Below are the code and all the weights of a small trained network. Each question names an input and a class and asks about switching units off, where a switched-off unit gives its printed mean instead of its output.

import numpy as np


def w(rows, s, z=0):
    codes = np.array(rows[::2]) - 128.0
    scale = np.full(codes.shape[1], s)
    scale[-1] = z or s
    return codes * scale


def norm(h):
    return h / np.sqrt((h * h).mean(-1, keepdims=True) + 1e-5)


def f(y):
    return y / 2 * (1 + np.tanh(0.7978845608 * (y + 0.044715 * y**3)))


def log_softmax(a):
    a = a - a.max(-1, keepdims=True)
    return a - np.log(np.exp(a).sum(-1, keepdims=True))


def net(x, mask):
    res = np.array(x, float).reshape(1, 3) / 4 @ E
    u = 0
    for l in range(4):
        y = f(norm(res) @ A[l][:, :-1].T + A[l][:, -1])
        res = res + np.where(mask[u : u + 4], y, B[l][:, -1]) @ B[l][:, :-1]
        u += 4
    return log_softmax(norm(res)[-1] @ U[:, :-1].T + U[:, -1])


A, B = {}, {}
E = w([
[123,11,169,111,150,8],'x0',
[194,111,126,137,186,114],'x1',
[77,125,133,42,236,164],'x2',
],0.012)
A[0] = w([
[94,79,195,116,61,91,53],'L0N1',
[109,115,67,116,56,231,52],'L0N2',
[75,80,120,155,9,126,57],'L0N3',
[207,155,120,131,107,149,2],'L0N4',
],0.011,0.0059)
B[0] = w([
[136,97,201,135,75,145,209],'L0N1',
[66,193,79,117,149,45,227],'L0N2',
[220,198,252,172,17,97,253],'L0N3',
[128,103,77,230,188,47,147],'L0N4',
],0.011,0.0049)
A[1] = w([
[54,32,143,148,101,46,102],'L1N1',
[185,150,158,106,192,162,249],'L1N2',
[211,122,81,179,153,128,4],'L1N3',
[250,124,57,158,160,72,100],'L1N4',
],0.014,0.0036)
B[1] = w([
[155,185,217,2,243,66,241],'L1N1',
[125,41,111,130,103,122,221],'L1N2',
[75,95,154,209,158,192,184],'L1N3',
[13,127,217,207,104,199,254],'L1N4',
],0.015,0.0062)
A[2] = w([
[74,245,35,152,195,86,45],'L2N1',
[74,111,187,63,190,78,171],'L2N2',
[165,110,112,54,254,100,51],'L2N3',
[212,147,220,224,34,20,2],'L2N4',
],0.0088,0.0057)
B[2] = w([
[57,163,95,54,35,184,174],'L2N1',
[121,162,112,154,66,97,254],'L2N2',
[91,109,131,103,187,61,192],'L2N3',
[253,106,105,121,128,67,251],'L2N4',
],0.017,0.0062)
A[3] = w([
[66,116,212,189,155,216,33],'L3N1',
[209,20,52,62,131,166,105],'L3N2',
[145,157,23,230,93,45,42],'L3N3',
[84,36,7,115,186,90,2],'L3N4',
],0.011,0.007)
B[3] = w([
[125,78,164,210,196,254,254],'L3N1',
[134,147,20,104,89,49,167],'L3N2',
[135,205,48,154,222,227,169],'L3N3',
[243,2,29,118,156,196,189],'L3N4',
],0.013,0.0043)
U = w([
[198,250,66,191,74,185,38],'0',
[73,116,236,46,220,27,140],'1',
[249,166,214,156,39,36,121],'2',
[89,69,191,240,144,224,254],'3',
[31,211,60,59,39,192,105],'4',
[88,32,36,78,182,139,165],'5',
],0.019,0.0083)

Each question gives the input, the list of numbers given to net, and the class t.
The units are the neurons (one row each of A and B). Each row of codes is followed by its name. A weight is (code - 128) times the scale printed after its matrix; where a second scale follows, it is the last column's (A, B and U).
mask holds one flag per neuron, layer by layer. A switched-off neuron (its flag False) gives its mean, the last column of its row in B, instead of its output. The means were averaged over made-up inputs and are rounded, as every weight is.
A unit's drop is (log p(t) with every unit on - log p(t) with that unit switched off) / (log p(t) with every unit on - log p(t) with every unit switched off).
The circuit of an input: a set's keep is (log p(t) with only the set's units on - log p(t) with every unit switched off) / (log p(t) with every unit on - log p(t) with every unit switched off). Starting from the 12 units with the biggest drops (on a tie, the unit counted first), units are removed one at a time, each time the one whose removal leaves the highest keep (on an exact tie, the one counted first), for as long as the keep stays at least 0.8.
circuit, biggest first: the units of the circuit, biggest drop first
most important unit: the unit with the biggest drop
k most important neurons: the k neurons with the biggest drops, biggest first
top k neurons in layer l: the k neurons of layer l with the biggest drops, biggest first
drop of u: that unit's drop, to one decimal
input [-8,2,-1], class 4: circuit, biggest first -> L0N2, L2N1
input [-7,1,8], class 5: circuit, biggest first -> L1N2, L1N4
input [8,4,-3], class 1: top neuron in layer 1 -> L1N1
input [-8,5,2], class 4: 2 most important neurons -> L0N3, L0N2
input [7,6,-4], class 1: 2 most important neurons -> L1N1, L0N3
input [-8,3,-4], class 3: 2 most important neurons -> L0N4, L1N4
input [-3,2,2], class 5: 2 most important neurons -> L1N4, L1N2
input [2,5,4], class 5: 2 most important neurons -> L0N3, L0N4
input [-8,5,1], class 3: 3 most important neurons -> L0N4, L1N1, L1N2
input [5,-6,0], class 2: top 2 neurons in layer 0 -> L0N3, L0N1
input [-4,0,-5], class 0: top 2 neurons in layer 3 -> L3N3, L3N1
input [-2,-8,-2], class 2: top 2 neurons in layer 2 -> L2N4, L2N2
input [3,-6,1], class 2: drop of L0N3 -> 0.8
input [-3,-1,-2], class 4: drop of L0N3 -> 0.0
input [-6,2,2], class 4: drop of L2N1 -> 0.1
input [-5,4,5], class 5: most important unit -> L1N4
input [-6,1,7], class 5: 2 most important neurons -> L1N2, L1N4
input [-5,5,3], class 5: top 2 neurons in layer 1 -> L1N2, L1N4
